Look-ups in named tables: a row name and a column name give one cell, copied from the table.

muzulob:
	zik	vopa	tuz	foruz	kem	kekure	geser	pufisep	lekitu
sug	-8.343	-4.545	-5.667	-5.089	5.464	-6.724	-3.771	-0.978	-3.912
falek	-2.080	-5.285	-3.489	7.711	-4.510	0.795	-4.750	-6.949	-0.527
mupel	-4.764	-5.285	0.868	-8.043	-5.277	-6.187	0.146	-3.217	-4.664
lifina	0.604	-4.545	-6.212	-5.089	0.093	-6.724	-3.771	1.261	-5.792
kug	4.183	2.854	-5.667	-5.089	-5.277	-2.964	-5.730	-6.202	-5.416
putuze	-6.553	2.854	-6.757	-8.043	-3.743	-3.501	-9.646	-5.456	-5.040
nefovik	-8.343	-4.545	-0.221	-6.074	-5.277	-4.038	6.021	-8.441	-1.279
bet	-4.764	-6.025	-5.667	-1.150	-6.044	-0.816	-9.646	2.008	-3.912

What is the zik of mupel in muzulob? -4.764
What is the lekitu of bet in muzulob? -3.912
What is the geser of nefovik in muzulob? 6.021
What is the vopa of mupel in muzulob? -5.285
What is the lekitu of putuze in muzulob? -5.040
What is the pufisep of sug in muzulob? -0.978
What is the foruz of bet in muzulob? -1.150
What is the kem of lifina in muzulob? 0.093
What is the tuz of bet in muzulob? -5.667
What is the kekure of putuze in muzulob? -3.501
What is the foruz of lifina in muzulob? -5.089
What is the foruz of mupel in muzulob? -8.043
What is the foruz of kug in muzulob? -5.089
What is the tuz of mupel in muzulob? 0.868
What is the vopa of nefovik in muzulob? -4.545
Which row has the largest lekitu? falek

buba:
,buroti,pulof,kob
fifo,49,204,184
pas,141,227,60
megakov,118,217,149

What is the pulof of pas in buba?
227
What is the kob of pas in buba?
60
What is the kob of fifo in buba?
184
What is the pulof of megakov in buba?
217
What is the buroti of megakov in buba?
118
What is the buroti of fifo in buba?
49
What is the pulof of fifo in buba?
204
What is the kob of megakov in buba?
149
What is the buroti of pas in buba?
141

lata =
|  | gak | nupofip | revu | vigerif | vovuni | nazedo | kur | vivofek |
|---|---|---|---|---|---|---|---|---|
| rar | 64887 | 72417 | 41764 | 75597 | 49772 | 46823 | 30707 | 4448 |
| seril | 39405 | 61540 | 52684 | 64552 | 47770 | 52184 | 67876 | 29092 |
| kamezi | 39685 | 51499 | 56123 | 63280 | 47235 | 53813 | 90091 | 28206 |
| salitim | 39538 | 58118 | 52259 | 65436 | 49053 | 53137 | 72222 | 27855 |
| teveza | 68025 | 74289 | 42148 | 74875 | 51361 | 48109 | 31580 | 4277 |
| zif | 72901 | 74692 | 42076 | 70679 | 51851 | 48008 | 32517 | 6582 |
| muko | 40895 | 52501 | 55723 | 62983 | 47367 | 56226 | 91361 | 29699 |
| rivosaf | 70790 | 75028 | 42056 | 70485 | 51958 | 49876 | 33334 | 5789 |
| nenag | 40570 | 52024 | 56069 | 63568 | 47831 | 57556 | 91983 | 29142 |
| melife | 66398 | 73684 | 41982 | 75882 | 52274 | 47040 | 32419 | 4048 |
| nov | 38604 | 59315 | 52701 | 64561 | 48231 | 54101 | 75002 | 28137 |

rivosaf, kur => 33334
teveza, vovuni => 51361
teveza, nupofip => 74289
seril, nazedo => 52184
salitim, nupofip => 58118
nenag, vigerif => 63568
rivosaf, vovuni => 51958
nenag, vovuni => 47831
salitim, vivofek => 27855
nov, vovuni => 48231
nov, vivofek => 28137
teveza, vivofek => 4277
zif, vovuni => 51851
muko, vigerif => 62983
Which row has the largest nazedo? nenag

Table vir
         vam  tafe  rak  faz  vid  vuk
pes      183   166  115  254   31  144
zifif    250   248   52   28   83   60
kefu     117   216  143  203   96  213
par      154   142  154  123   29  103
lol       84    56  170   24  232  173
penobom   32    29  130  126  152  214
vinet     87   223  169  192  140   51

faz of penobom: 126
vuk of zifif: 60
vam of kefu: 117
rak of zifif: 52
rak of penobom: 130
vid of penobom: 152
tafe of pes: 166
Row with the largest vuk: penobom

dep
fields: fen, fibi, viz
tifiked: [102, 231, 94]
tak: [223, 132, 74]
tuk: [77, 52, 188]
kad: [213, 158, 68]
fab: [30, 170, 159]
febeni: [107, 230, 91]
vit: [28, 158, 166]

fen of tak: 223
fibi of tifiked: 231
fibi of fab: 170
viz of fab: 159
viz of febeni: 91
fibi of tuk: 52
viz of kad: 68
fen of kad: 213
viz of tuk: 188
fibi of vit: 158
viz of vit: 166
fen of tuk: 77
fen of fab: 30
viz of tak: 74
fibi of tak: 132
Row with the largest fen: tak

det:
|  | kero | monefa | nazo | vunav | komap | fuli | vodal | bib |
|---|---|---|---|---|---|---|---|---|
| geraro | 54302 | 54938 | 25378 | 73207 | 79613 | 76649 | 52959 | 79986 |
| bemiz | 43413 | 59377 | 29208 | 69879 | 79327 | 66638 | 24272 | 55231 |
| kot | 43322 | 59460 | 29053 | 69695 | 79135 | 66706 | 24361 | 55287 |
| ludines | 61727 | 39295 | 37493 | 65397 | 55648 | 52823 | 28524 | 55303 |
| zedana | 61957 | 39150 | 37801 | 65276 | 55556 | 52489 | 28638 | 55244 |
| bovi | 43413 | 59734 | 29292 | 69869 | 79515 | 67064 | 25183 | 56019 |
| gusif | 54553 | 54418 | 25348 | 73236 | 79404 | 76570 | 53808 | 80632 |
| losag | 54278 | 54725 | 25220 | 73317 | 79606 | 76736 | 53204 | 79851 |
| gilitis | 43523 | 59680 | 29154 | 69978 | 79484 | 67253 | 25125 | 55952 |
| tarode | 43602 | 59586 | 29096 | 69930 | 79595 | 67112 | 24964 | 55909 |
| supena | 61709 | 39332 | 37671 | 65280 | 55661 | 52556 | 28594 | 55108 |
| sem | 61736 | 39268 | 37574 | 65514 | 55651 | 52666 | 28464 | 55065 |
| rul | 54670 | 54429 | 25229 | 73199 | 79266 | 76489 | 53754 | 80551 |
| ruf | 61953 | 39074 | 37761 | 65123 | 55435 | 52351 | 28581 | 55185 |

vunav of ruf: 65123
fuli of zedana: 52489
fuli of gusif: 76570
komap of kot: 79135
nazo of losag: 25220
komap of sem: 55651
fuli of sem: 52666
bib of gusif: 80632
vodal of rul: 53754
vunav of bovi: 69869
nazo of rul: 25229

burosaz.tsv
	gaba	tilo	zeviv	vufim	melil	suroped	rud	zek
lisoken	51	52	23	40	24	43	64	63
linovab	39	52	58	83	49	21	61	56
gaz	42	66	45	59	33	34	72	69
lusiv	47	65	61	51	32	35	72	47
sutovas	32	54	41	35	18	49	71	68
lalupiv	50	46	47	29	18	31	70	50
giz	58	64	57	49	40	36	71	55
subuzof	28	55	63	56	58	27	64	65

gaz, tilo -> 66
subuzof, zek -> 65
lusiv, melil -> 32
lisoken, tilo -> 52
giz, suroped -> 36
lusiv, rud -> 72
lusiv, zeviv -> 61
lalupiv, vufim -> 29
gaz, gaba -> 42
lalupiv, zek -> 50
lisoken, zeviv -> 23
Row with the largest tilo: gaz

lavo:
,debok,det,mibe,binovem,kel,sifude,guveraf,tipav
vib,3.5,-4.6,-1.2,-0.5,1.3,-5.9,-4.3,-4.1
sepir,-4.5,4.7,-2.1,-2.3,-4.7,6.2,-4.4,-4.8
lidu,-2.9,4.4,-1.9,-1.8,-3.9,5.9,-5.4,-5.6
gan,-3.8,-6.1,-2.1,-2.7,-1.4,-6.6,3.3,3.3
fosupa,-3.9,4.4,-2.0,-2.0,-4.3,6.2,-4.7,-4.9
tadalu,-4.2,4.8,-2.1,-2.3,-4.6,6.1,-4.7,-5.1
vevore,-0.1,-8.2,-1.6,-1.7,0.9,-8.9,1.5,2.1
fotev,-3.0,4.3,-1.9,-1.8,-3.9,6.0,-5.4,-5.4
lota,1.0,1.8,-1.5,-0.9,-1.6,2.0,-6.9,-6.9
rab,-4.7,4.8,-2.2,-2.4,-4.8,6.2,-4.3,-4.7

What is the debok of fotev in lavo? -3.0
What is the mibe of vib in lavo? -1.2
What is the kel of sepir in lavo? -4.7
What is the debok of rab in lavo? -4.7
What is the debok of sepir in lavo? -4.5
What is the tipav of lidu in lavo? -5.6
What is the det of gan in lavo? -6.1
Row with the largest debok: vib

fur:
	ger	dag	fod	tiz	kur	tud	zub	pilaraf	seg
zoposo	-5.60	5.21	-1.98	-1.42	-0.23	-2.18	-2.66	0.71	-8.78
koz	-3.64	-0.17	-2.47	-3.65	-1.01	-0.56	-1.79	-3.25	-4.42
kir	-6.17	-6.97	-2.07	-0.82	-3.24	-3.25	-1.38	-2.35	-2.54
fev	-0.55	1.37	-4.33	-3.66	-3.48	-0.07	-2.47	-2.88	-1.58
pamalus	-1.54	-7.05	3.08	-0.45	-1.74	-2.43	-0.64	0.00	1.85

What is the seg of fev in fur? -1.58
What is the tud of zoposo in fur? -2.18
What is the fod of kir in fur? -2.07
What is the ger of zoposo in fur? -5.60
What is the kur of koz in fur? -1.01
What is the dag of fev in fur? 1.37
What is the seg of zoposo in fur? -8.78
What is the ger of koz in fur? -3.64
What is the seg of koz in fur? -4.42
What is the tiz of zoposo in fur? -1.42
What is the dag of koz in fur? -0.17
What is the tiz of pamalus in fur? -0.45
What is the ger of fev in fur? -0.55
What is the tiz of kir in fur? -0.82
What is the fod of koz in fur? -2.47
What is the dag of kir in fur? -6.97
What is the tud of kir in fur? -3.25

